The symbols move the nodes like this.
jd ρ qh
jd π cm
jd χ gg
jd ω rl
jd σ bb
md ρ zm
md π jn
md χ rt
md ω cr
md σ dt
gm ρ ld
gm π bh
gm χ pz
gm ω dj
gm σ bq
cm ρ bb
cm π cr
cm χ jd
cm ω hj
cm σ hz
gg ρ hj
gg π jd
gg χ mp
gg ω gs
gg σ qh
hb ρ mq
hb π ng
hb χ sc
hb ω tq
hb σ jb
mp ρ rl
mp π gg
mp χ rh
mp ω bq
mp σ hj
bh ρ bq
bh π rh
bh χ gm
bh ω zq
bh σ gs
zq ρ sn
zq π ld
zq χ dj
zq ω ch
zq σ pz
fc ρ tb
fc π ch
fc χ mg
fc ω ng
fc σ cp
ng ρ jb
ng π jf
ng χ hb
ng ω nz
ng σ dq
gs ρ bh
gs π rl
gs χ bq
gs ω pz
gs σ rh
fh ρ sr
fh π zm
fh χ cr
fh ω bb
fh σ rt
sn ρ dj
sn π pz
sn χ zh
sn ω cp
sn σ zq
mq ρ sc
mq π jb
mq χ nz
mq ω sd
mq σ hb
lc ρ jn
lc π tq
lc χ dt
lc ω rt
lc σ sd
dt ρ md
dt π lc
dt χ zm
dt ω sr
dt σ jn
qh ρ gg
qh π bb
qh χ hj
qh ω rh
qh σ jd
ld ρ pz
ld π bq
ld χ zq
ld ω zh
ld σ gm
jf ρ dq
jf π tb
jf χ ng
jf ω mq
jf σ mg
hj ρ mp
hj π qh
hj χ rl
hj ω bh
hj σ gg
mg ρ jf
mg π fc
mg χ dq
mg ω hb
mg σ tb
dj ρ zh
dj π zq
dj χ qf
dj ω fc
dj σ sn
zh ρ qf
zh π sn
zh χ ch
zh ω tb
zh σ dj
sd ρ lc
sd π rr
sd χ jn
sd ω zm
sd σ tq
rt ρ fh
rt π md
rt χ sr
rt ω cm
rt σ zm
cp ρ fc
cp π qf
cp χ tb
cp ω dq
cp σ ch
bq ρ gm
bq π gs
bq χ ld
bq ω sn
bq σ bh
nz ρ rr
nz π mq
nz χ tq
nz ω jn
nz σ sc
jn ρ dt
jn π sd
jn χ md
jn ω fh
jn σ lc
rh ρ gs
rh π mp
rh χ bh
rh ω ld
rh σ rl
tb ρ mg
tb π cp
tb χ jf
tb ω jb
tb σ fc
rr ρ tq
rr π sc
rr χ sd
rr ω dt
rr σ nz
hz ρ cm
hz π sr
hz χ bb
hz ω gg
hz σ cr
sr ρ cr
sr π rt
sr χ hz
sr ω jd
sr σ fh
dq ρ ng
dq π mg
dq χ jb
dq ω sc
dq σ jf
ch ρ cp
ch π zh
ch χ fc
ch ω jf
ch σ qf
bb ρ jd
bb π hz
bb χ qh
bb ω mp
bb σ cm
qf ρ ch
qf π dj
qf χ cp
qf ω mg
qf σ zh
cr ρ hz
cr π fh
cr χ cm
cr ω qh
cr σ sr
pz ρ zq
pz π gm
pz χ sn
pz ω qf
pz σ ld
zm ρ rt
zm π dt
zm χ fh
zm ω hz
zm σ md
rl ρ rh
rl π hj
rl χ gs
rl ω gm
rl σ mp
sc ρ nz
sc π hb
sc χ rr
sc ω lc
sc σ mq
tq ρ sd
tq π nz
tq χ lc
tq ω md
tq σ rr
jb ρ hb
jb π dq
jb χ mq
jb ω rr
jb σ ng

Each row, then its node:
(-0.053, 0.016, 0.108, -0.07, 0.172, -0.026, 0.267, 0.193, -0.169, 0.009, 0.036, -0.032, 0.034, -0.042, -0.085, -0.023, 0.147, -0.158, -0.206, -0.197, -0.018, 0.082, -0.067); node nz
(0.004, 0.088, 0.027, 0.035, -0.216, 0.099, -0.092, 0.066, 0.157, -0.189, 0.157, 0.123, 0.035, 0.155, -0.034, -0.082, 0.017, 0.121, 0.266, 0.107, 0.165, -0.067, -0.03); node gg
(-0.22, -0.116, 0.012, 0.131, 0.039, 0.043, 0.18, -0.063, -0.048, 0.13, -0.099, -0.202, -0.033, -0.153, 0.049, -0.093, -0.016, -0.154, -0.012, -0.119, -0.012, -0.03, -0.357); node jb
(-0.129, -0.066, 0.141, -0.067, -0.062, -0.047, -0.126, -0.064, -0.088, 0.129, 0.04, 0.113, 0.041, -0.041, 0.215, -0.019, -0.204, 0.172, -0.124, -0.247, -0.146, 0.086, -0.08); node zh
(-0.143, -0.063, 0.025, 0.108, 0.041, -0.013, 0.036, -0.029, 0.012, 0.097, -0.038, -0.095, 0.185, -0.111, 0.238, 0.117, -0.169, -0.12, 0.094, 0.016, -0.01, 0.046, -0.179); node cp
(0.17, -0.011, 0.027, 0.006, -0.076, 0.011, -0.202, -0.07, -0.052, 0.073, 0.011, 0.127, 0.004, 0.162, -0.049, 0.125, -0.16, 0.03, -0.058, 0.209, 0.03, -0.03, 0.384); node rh
(0.042, -0.03, 0.059, 0.066, -0.027, -0.056, -0.003, -0.029, -0.075, 0.087, -0.018, 0.194, 0.031, 0.073, 0.204, 0.157, -0.164, 0.151, -0.247, -0.091, -0.134, 0.157, 0.052); node dj
(-0.106, -0.007, -0.014, 0.212, -0.094, -0.016, 0.078, -0.054, -0.002, 0.063, -0.089, -0.137, 0.165, -0.064, 0.292, 0.072, -0.077, -0.12, 0.137, -0.039, -0.008, 0.004, -0.118); node cp
(-0.087, -0.004, -0.088, 0.098, -0.023, -0.006, 0.018, -0.029, 0.002, 0.138, -0.162, -0.197, 0.269, 0.015, 0.168, 0.148, -0.109, -0.04, 0.077, -0.038, -0.005, 0.074, -0.143); node cp
(0.104, 0.182, 0.134, -0.111, 0.003, 0.056, -0.142, 0.078, 0.031, -0.126, 0.168, 0.144, -0.057, 0.04, -0.153, -0.058, 0.14, 0.223, -0.072, -0.063, 0.13, -0.149, 0.184); node jd
(-0.038, -0.147, -0.179, 0.117, 0.331, -0.025, 0.01, 0.051, -0.01, -0.073, -0.055, -0.222, -0.088, -0.054, -0.071, -0.059, 0.034, -0.154, 0.039, 0.124, 0.05, -0.122, -0.038); node jn
(0.112, 0.009, -0.177, 0.032, -0.046, 0.047, 0.051, -0.033, 0.111, -0.115, -0.041, -0.128, -0.198, 0.061, -0.136, -0.09, -0.024, -0.151, 0.143, 0.123, 0.15, -0.134, 0.049); node cr
(-0.124, -0.068, -0.107, -0.053, 0.088, 0.001, 0.034, -0.018, -0.067, 0.035, -0.038, -0.152, -0.04, -0.142, 0.195, -0.165, -0.098, -0.04, -0.073, -0.088, -0.031, 0.18, -0.333); node ng
(0.011, 0.143, 0.045, -0.174, 0.03, 0.068, 0.03, -0.02, -0.025, -0.217, 0.164, 0.108, -0.106, 0.098, -0.212, -0.124, 0.167, 0.057, 0.055, -0.087, 0.054, -0.12, 0.0); node rt

From each start, follow one symbol. Which node do you reach?
Answers are names.
new walk
(0.191, 0.081, 0.012, -0.103, 0.02, 0.01, -0.151, -0.06, 0.09, -0.102, -0.037, 0.031, -0.143, 0.015, -0.29, -0.012, 0.047, -0.089, -0.087, 0.307, 0.081, -0.161, 0.298)
π
cr
new walk
(-0.081, -0.01, 0.054, 0.081, 0.236, -0.005, 0.227, 0.067, -0.202, 0.022, -0.009, -0.157, 0.165, -0.082, -0.16, 0.119, 0.121, -0.277, -0.193, -0.092, -0.104, -0.039, -0.023)
ρ
nz
new walk
(-0.2, 0.0, -0.06, 0.124, 0.104, -0.036, 0.19, 0.021, 0.016, 0.035, -0.128, -0.225, 0.08, -0.227, 0.043, -0.024, -0.006, -0.277, -0.111, 0.022, -0.026, -0.054, -0.133)
σ
jb
new walk
(-0.047, 0.01, 0.007, 0.084, -0.211, -0.007, -0.109, 0.009, 0.091, 0.106, 0.061, 0.105, 0.153, 0.087, 0.291, -0.001, -0.098, 0.195, 0.257, -0.046, 0.112, 0.024, -0.048)
ω
dj
new walk
(0.029, 0.035, 0.086, -0.1, -0.099, -0.091, -0.097, -0.074, 0.202, -0.127, 0.184, 0.275, -0.093, 0.157, -0.05, -0.075, 0.141, 0.279, 0.067, -0.027, 0.087, -0.213, 0.052)
ω
rh
new walk
(0.195, -0.039, 0.065, 0.053, -0.096, -0.018, -0.169, -0.086, 0.133, -0.071, -0.004, 0.092, -0.06, 0.186, 0.008, 0.108, -0.058, -0.014, 0.078, 0.224, -0.001, 0.028, 0.267)
ρ
rh
new walk
(0.058, -0.044, -0.041, -0.02, 0.25, -0.099, 0.048, 0.076, -0.117, 0.001, -0.041, -0.156, -0.065, -0.065, -0.219, -0.058, 0.129, -0.193, -0.033, 0.077, 0.129, -0.142, 0.049)
σ
jn
new walk
(0.094, 0.0, 0.132, 0.015, -0.062, 0.004, -0.09, -0.076, -0.08, 0.152, -0.098, 0.061, 0.017, 0.002, 0.07, 0.156, -0.085, 0.08, -0.069, 0.019, -0.19, 0.302, 0.172)
χ
zh
new walk
(-0.022, -0.083, 0.084, 0.014, 0.066, -0.049, 0.119, -0.042, -0.117, 0.083, -0.068, -0.026, 0.29, 0.0, 0.181, 0.217, -0.048, -0.186, -0.064, 0.021, -0.183, 0.126, 0.008)
ω
jb
new walk
(0.088, 0.019, -0.076, -0.004, 0.186, 0.02, 0.069, 0.034, 0.02, -0.067, -0.033, -0.108, 0.01, -0.007, -0.261, -0.037, 0.121, -0.244, -0.134, 0.134, 0.106, -0.21, -0.037)
σ
jn
new walk
(-0.064, 0.01, 0.02, -0.136, 0.12, -0.088, 0.1, -0.017, -0.068, 0.054, -0.026, 0.05, 0.035, -0.081, 0.04, 0.022, -0.001, 0.1, -0.319, -0.261, -0.242, 0.134, -0.162)
χ
ng
new walk
(0.132, 0.042, -0.133, -0.126, -0.005, 0.079, -0.049, -0.09, 0.248, -0.186, 0.059, -0.021, -0.189, 0.074, -0.155, -0.214, 0.141, -0.035, 0.25, 0.042, 0.114, -0.023, -0.127)
ω
jd
new walk
(-0.002, 0.053, -0.123, -0.161, 0.063, 0.194, 0.064, 0.069, 0.136, -0.163, 0.177, -0.009, -0.122, -0.039, -0.161, -0.322, 0.289, 0.037, 0.133, -0.044, 0.069, -0.057, -0.19)
σ
rt
new walk
(-0.094, -0.047, 0.091, -0.081, 0.181, -0.064, 0.219, -0.028, -0.162, -0.015, 0.084, -0.014, 0.141, -0.076, -0.164, 0.039, 0.117, -0.151, -0.224, -0.206, -0.09, 0.068, -0.087)
ω
jn
new walk
(0.074, 0.053, -0.012, -0.078, -0.185, 0.001, -0.297, -0.013, -0.038, 0.084, 0.076, 0.216, -0.017, 0.109, -0.031, 0.169, -0.022, 0.19, -0.166, 0.113, -0.01, 0.018, 0.339)
σ
rh
new walk
(0.047, -0.173, 0.079, 0.076, 0.088, 0.069, 0.076, -0.06, -0.121, 0.157, -0.055, -0.131, 0.219, 0.062, 0.157, 0.256, -0.09, -0.136, -0.052, -0.096, -0.221, 0.132, 0.096)
ω
jb
new walk
(0.156, -0.07, 0.074, 0.051, -0.146, 0.032, -0.196, -0.141, 0.08, -0.061, -0.098, 0.033, -0.12, 0.121, -0.006, 0.139, -0.121, 0.027, 0.069, 0.224, -0.029, 0.081, 0.292)
ρ
rh
new walk
(-0.14, -0.002, -0.165, -0.052, 0.033, 0.033, 0.092, 0.079, 0.071, -0.209, 0.139, -0.189, -0.176, -0.083, -0.001, -0.21, 0.111, -0.071, -0.005, -0.032, -0.005, 0.099, -0.32)
χ
jn
new walk
(0.188, -0.104, -0.019, 0.074, -0.161, 0.082, -0.149, -0.159, 0.067, -0.009, -0.048, 0.036, -0.133, 0.182, -0.067, 0.102, -0.054, -0.114, 0.154, 0.272, 0.024, 0.006, 0.238)
ρ
rh
new walk
(-0.159, 0.005, 0.05, 0.009, -0.148, -0.074, -0.021, 0.042, 0.022, 0.156, -0.158, 0.026, 0.008, -0.102, 0.297, 0.051, -0.159, 0.172, -0.077, -0.25, -0.016, 0.028, -0.144)
σ
zh
new walk
(-0.068, 0.122, -0.124, -0.176, -0.114, 0.113, 0.023, 0.013, 0.094, -0.228, 0.084, 0.017, -0.193, -0.026, -0.106, -0.177, 0.074, 0.003, 0.176, -0.005, 0.183, -0.027, -0.09)
ω
jd
new walk
(-0.154, 0.015, -0.044, 0.16, -0.095, 0.01, -0.055, 0.032, -0.019, 0.125, -0.073, 0.074, 0.14, -0.043, 0.253, 0.113, -0.121, 0.035, 0.075, -0.032, 0.02, 0.076, -0.247)
ρ
cp
new walk
(0.16, -0.069, 0.119, 0.065, -0.142, -0.074, -0.151, 0.021, -0.064, 0.093, 0.028, 0.128, 0.141, 0.048, 0.209, 0.177, -0.194, 0.051, -0.046, -0.064, -0.163, 0.168, 0.284)
ρ
dj
new walk
(0.168, -0.059, 0.058, 0.047, 0.096, -0.077, -0.221, -0.024, -0.058, -0.038, 0.024, 0.106, -0.077, 0.037, -0.263, -0.084, 0.041, 0.141, -0.086, 0.092, -0.016, -0.184, 0.307)
ρ
jd
new walk
(0.076, -0.052, -0.168, -0.15, -0.051, 0.187, 0.038, 0.001, 0.171, -0.2, 0.03, -0.142, -0.121, 0.082, -0.129, -0.135, 0.12, -0.04, 0.274, 0.088, 0.126, -0.088, -0.091)
π
rt
new walk
(0.136, -0.042, -0.066, 0.128, -0.206, 0.107, -0.157, -0.025, 0.148, -0.026, -0.046, 0.029, 0.005, 0.088, 0.024, 0.066, -0.045, 0.003, 0.225, 0.261, 0.086, -0.011, 0.086)
π
gg
new walk
(0.008, 0.099, -0.168, -0.152, -0.039, 0.112, 0.037, 0.04, 0.148, -0.085, 0.025, -0.003, -0.232, 0.012, -0.186, -0.244, 0.169, 0.078, 0.157, 0.104, 0.077, -0.074, -0.212)
ω
jd
new walk
(-0.192, -0.071, -0.02, -0.131, 0.064, -0.071, 0.142, 0.026, -0.059, 0.026, -0.011, 0.03, -0.044, -0.159, 0.145, -0.058, -0.03, -0.022, -0.168, -0.254, -0.099, 0.188, -0.2)
χ
jb
new walk
(0.005, -0.129, -0.041, 0.051, 0.255, -0.05, -0.011, 0.179, -0.071, -0.091, 0.007, -0.132, -0.031, -0.13, -0.191, -0.094, 0.109, -0.213, -0.114, 0.102, 0.095, -0.192, 0.045)
σ
jn
new walk
(-0.05, -0.1, 0.163, -0.099, 0.021, 0.0, 0.053, 0.012, -0.103, 0.075, -0.008, 0.061, 0.071, -0.049, 0.073, 0.013, -0.017, 0.026, -0.264, -0.264, -0.156, 0.165, -0.228)
χ
ng
new walk
(-0.035, -0.116, 0.032, 0.097, 0.173, -0.015, 0.2, -0.031, -0.026, -0.017, -0.104, -0.271, 0.199, -0.112, -0.051, 0.061, 0.061, -0.293, -0.142, -0.03, -0.086, -0.064, -0.028)
χ
nz
new walk
(0.063, 0.158, 0.168, -0.146, -0.07, 0.039, -0.196, 0.07, -0.049, -0.077, 0.176, 0.145, -0.075, 0.091, -0.331, -0.008, 0.18, 0.214, -0.023, -0.044, 0.096, -0.3, 0.192)
χ
gg
new walk
(0.06, -0.026, -0.28, -0.066, 0.097, 0.006, 0.195, 0.012, 0.006, -0.127, -0.072, -0.205, -0.206, -0.152, -0.071, -0.246, 0.039, -0.132, 0.024, 0.013, 0.122, -0.004, -0.121)
ρ
jn
new walk
(-0.07, -0.014, 0.154, 0.054, 0.268, -0.045, 0.176, 0.101, -0.094, 0.039, -0.015, -0.085, 0.179, -0.009, -0.204, 0.04, 0.157, -0.19, -0.249, -0.081, -0.099, 0.014, -0.025)
ρ
nz
